Here is a tiny trained network, its code and every weight. The questions are about switching its units off for an input and a class, where a switched-off unit gives its printed mean instead of its output.

import numpy as np


def w(rows, s, z=0):
    codes = np.array(rows[::2]) - 128.0
    scale = np.full(codes.shape[1], s)
    scale[-1] = z or s
    return codes * scale


def f(y):
    return np.maximum(y, 0)


def log_softmax(a):
    a = a - a.max(-1, keepdims=True)
    return a - np.log(np.exp(a).sum(-1, keepdims=True))


def net(x, mask):
    res = np.array(x, float).reshape(1, 8) / 4 @ E
    y = f(res @ A[0][:, :-1].T + A[0][:, -1])
    res = res + np.where(mask, y, B[0][:, -1]) @ B[0][:, :-1]
    return log_softmax(res[-1] @ U[:, :-1].T + U[:, -1])


A, B = {}, {}
E = w([
[153,127,104,164,158,30,196,117],'x0',
[66,144,75,178,9,105,152,206],'x1',
[196,179,79,69,153,135,40,30],'x2',
[50,254,159,249,144,240,214,188],'x3',
[101,171,143,14,125,117,97,23],'x4',
[147,118,241,88,72,95,122,135],'x5',
[153,7,229,145,137,146,213,73],'x6',
[203,102,146,163,83,45,88,209],'x7',
],0.0069)
A[0] = w([
[131,89,151,59,138,132,159,72,110],'neuron 0',
[103,241,43,126,99,105,82,158,149],'neuron 1',
[102,186,161,101,157,199,114,147,149],'neuron 2',
[100,147,179,149,75,170,125,114,74],'neuron 3',
[140,68,120,142,48,129,188,145,90],'neuron 4',
[56,156,221,96,46,135,154,130,172],'neuron 5',
[136,99,131,127,121,94,193,168,148],'neuron 6',
[121,85,77,187,172,115,165,110,98],'neuron 7',
[104,145,122,196,107,160,145,177,5],'neuron 8',
[174,104,91,119,133,140,199,161,64],'neuron 9',
[174,134,61,214,175,152,199,77,130],'neuron 10',
[129,153,79,169,171,220,134,97,50],'neuron 11',
[167,120,167,41,160,85,99,68,147],'neuron 12',
[127,133,145,97,140,49,96,71,74],'neuron 13',
[152,254,145,101,173,234,135,119,158],'neuron 14',
[105,47,107,171,148,121,176,161,83],'neuron 15',
[152,109,176,133,118,91,160,167,111],'neuron 16',
[87,209,169,83,91,197,139,134,62],'neuron 17',
],0.0092,0.0033)
B[0] = w([
[228,69,109,156,70,132,110,86,204],'neuron 0',
[162,50,181,49,89,71,102,2,239],'neuron 1',
[120,142,115,180,213,124,126,135,208],'neuron 2',
[95,112,137,152,112,127,176,123,176],'neuron 3',
[83,165,139,195,231,152,163,155,209],'neuron 4',
[68,185,100,174,142,153,152,162,217],'neuron 5',
[68,136,109,137,196,142,106,172,204],'neuron 6',
[147,168,134,93,180,142,88,215,189],'neuron 7',
[110,62,180,62,71,104,24,123,209],'neuron 8',
[144,92,89,134,135,212,70,150,166],'neuron 9',
[174,211,120,130,172,132,117,200,216],'neuron 10',
[116,135,147,169,102,142,162,130,200],'neuron 11',
[155,33,112,70,17,38,75,81,254],'neuron 12',
[173,97,92,113,117,115,84,82,201],'neuron 13',
[75,182,101,253,172,214,156,151,255],'neuron 14',
[136,128,79,162,104,220,119,142,215],'neuron 15',
[88,117,92,186,113,116,125,135,197],'neuron 16',
[119,125,124,177,211,155,182,144,207],'neuron 17',
],0.0066,0.0095)
U = w([
[231,66,124,54,96,34,1,27,6],'0',
[105,220,109,233,160,184,69,199,250],'1',
],0.0064,0.00019)

Each question gives the input, the list of numbers given to net, and the class t.
The units are the neurons (one row each of A and B). Each row of codes is followed by its name. A weight is (code - 128) times the scale printed after its matrix; where a second scale follows, it is the last column's (A, B and U).
mask holds one flag per neuron, in row order. A switched-off neuron (its flag False) gives its mean, the last column of its row in B, instead of its output. The means were averaged over made-up inputs and are rounded, as every weight is.
A unit's drop is (log p(t) with every unit on - log p(t) with that unit switched off) / (log p(t) with every unit on - log p(t) with every unit switched off).
The circuit of an input: a set's keep is (log p(t) with only the set's units on - log p(t) with every unit switched off) / (log p(t) with every unit on - log p(t) with every unit switched off). Starting from the 12 units with the biggest drops (on a tie, the unit counted first), units are removed one at a time, each time the one whose removal leaves the highest keep (on an exact tie, the one counted first), for as long as the keep stays at least 0.8.
units of the circuit, in order: the units of the circuit, biggest drop first
k most important neurons: the k neurons with the biggest drops, biggest first
drop of u: that unit's drop, to one decimal
input [-8,-7,-4,-5,-8,-1,0,-5], class 0: units of the circuit, in order -> [neuron 14]
input [0,7,0,2,-3,-2,-2,7], class 0: 3 most important neurons -> [neuron 1; neuron 14; neuron 8]
input [8,3,5,-2,-4,3,7,1], class 1: 2 most important neurons -> [neuron 1; neuron 4]
input [5,8,-2,1,3,-3,-2,-3], class 0: 2 most important neurons -> [neuron 1; neuron 14]
input [-7,-3,-8,-1,3,7,8,-4], class 1: 2 most important neurons -> [neuron 5; neuron 1]
input [7,7,1,8,3,2,-7,3], class 0: 2 most important neurons -> [neuron 1; neuron 8]
input [1,5,-7,1,-5,-7,-8,7], class 0: 3 most important neurons -> [neuron 1; neuron 8; neuron 14]
input [7,6,1,-1,3,6,7,6], class 1: 2 most important neurons -> [neuron 4; neuron 1]
input [-6,8,2,-2,-5,-1,-3,-3], class 0: drop of neuron 1 -> 0.3
input [2,8,6,-2,3,-6,-3,-2], class 0: drop of neuron 1 -> 0.1
input [4,7,-2,-2,4,3,6,-2], class 1: drop of neuron 1 -> 0.1
